Below are the code and all the weights of a small trained network. Each question names an input and a class and asks about switching units off, where a switched-off unit gives its printed mean instead of its output.

import numpy as np


def w(rows, s, z=0):
    codes = np.array(rows[::2]) - 128.0
    scale = np.full(codes.shape[1], s)
    scale[-1] = z or s
    return codes * scale


def f(y):
    return y / 2 * (1 + np.tanh(0.7978845608 * (y + 0.044715 * y**3)))


def log_softmax(a):
    a = a - a.max(-1, keepdims=True)
    return a - np.log(np.exp(a).sum(-1, keepdims=True))


def net(x, mask):
    res = np.array(x, float).reshape(1, 6) / 4 @ E
    y = f(res @ A[0][:, :-1].T + A[0][:, -1])
    res = res + np.where(mask, y, B[0][:, -1]) @ B[0][:, :-1]
    return log_softmax(res[-1] @ U[:, :-1].T + U[:, -1])


A, B = {}, {}
E = w([
[138,143,97,145,42,167,157],'x0',
[22,128,115,84,80,125,133],'x1',
[160,147,63,52,196,229,113],'x2',
[185,106,85,136,105,90,45],'x3',
[169,236,109,98,69,146,37],'x4',
[116,92,253,77,164,173,105],'x5',
],0.011)
A[0] = w([
[175,183,182,175,135,94,183,130],'N1',
[114,145,116,165,108,141,191,41],'N2',
[72,55,151,154,130,84,179,254],'N3',
[169,53,126,177,101,122,135,92],'N4',
[155,123,176,106,155,156,103,140],'N5',
[181,63,101,247,135,82,145,233],'N6',
[116,138,134,120,75,171,133,18],'N7',
[137,61,117,64,171,179,134,92],'N8',
[122,176,115,170,97,91,117,36],'N9',
[206,157,101,140,132,137,137,152],'N10',
[227,203,114,101,147,102,74,46],'N11',
[155,83,201,95,122,94,84,129],'N12',
[80,72,147,141,147,110,178,87],'N13',
[167,110,123,185,119,160,113,199],'N14',
[120,147,82,179,56,84,128,100],'N15',
],0.014,0.0038)
B[0] = w([
[117,64,52,106,174,116,226,186],'N1',
[116,161,169,159,73,117,129,162],'N2',
[88,119,221,219,161,55,2,246],'N3',
[122,130,80,146,80,120,130,182],'N4',
[119,72,42,134,116,148,192,177],'N5',
[111,178,238,184,126,37,36,251],'N6',
[134,145,180,114,145,129,95,149],'N7',
[168,141,146,82,148,157,220,194],'N8',
[118,124,125,72,144,209,98,178],'N9',
[123,86,104,194,91,75,99,191],'N10',
[91,120,143,174,99,118,111,222],'N11',
[83,28,128,184,82,151,130,191],'N12',
[118,162,189,139,130,86,64,205],'N13',
[87,41,167,130,108,116,142,174],'N14',
[185,83,106,66,103,160,204,217],'N15',
],0.01,0.017)
U = w([
[160,234,185,85,255,97,66,5],'0',
[104,135,161,233,91,89,61,187],'1',
[169,111,100,61,157,184,169,210],'2',
],0.0091,0.0011)

Each question gives the input, the list of numbers given to net, and the class t.
The units are the neurons (one row each of A and B). Each row of codes is followed by its name. A weight is (code - 128) times the scale printed after its matrix; where a second scale follows, it is the last column's (A, B and U).
mask holds one flag per neuron, in row order. A switched-off neuron (its flag False) gives its mean, the last column of its row in B, instead of its output. The means were averaged over made-up inputs and are rounded, as every weight is.
A unit's drop is (log p(t) with every unit on - log p(t) with that unit switched off) / (log p(t) with every unit on - log p(t) with every unit switched off).
The circuit of an input: a set's keep is (log p(t) with only the set's units on - log p(t) with every unit switched off) / (log p(t) with every unit on - log p(t) with every unit switched off). Starting from the 12 units with the biggest drops (on a tie, the unit counted first), units are removed one at a time, each time the one whose removal leaves the highest keep (on an exact tie, the one counted first), for as long as the keep stays at least 0.8.
units of the circuit, in order: the units of the circuit, biggest drop first
top k neurons: the k neurons with the biggest drops, biggest first
drop of u: that unit's drop, to one decimal
input [-2,-5,4,-3,-5,-2], class 0: top neuron -> N12
input [-6,0,4,4,-7,0], class 0: units of the circuit, in order -> N8; N10
input [0,-1,-6,-8,8,7], class 2: units of the circuit, in order -> N3; N6
input [7,4,8,2,4,-5], class 2: top 2 neurons -> N3; N6
input [-4,6,8,-4,-3,-5], class 2: top 2 neurons -> N6; N3
input [-5,0,8,-3,2,0], class 2: top 2 neurons -> N6; N3
input [-4,5,7,1,-7,4], class 0: top 2 neurons -> N13; N3
input [-3,5,-5,3,8,0], class 2: top 3 neurons -> N3; N6; N15
input [-4,6,2,4,0,0], class 0: drop of N5 -> 0.2
input [-8,1,4,-1,-8,2], class 0: drop of N8 -> 0.7
input [-2,6,-7,2,7,-6], class 2: drop of N6 -> 0.0
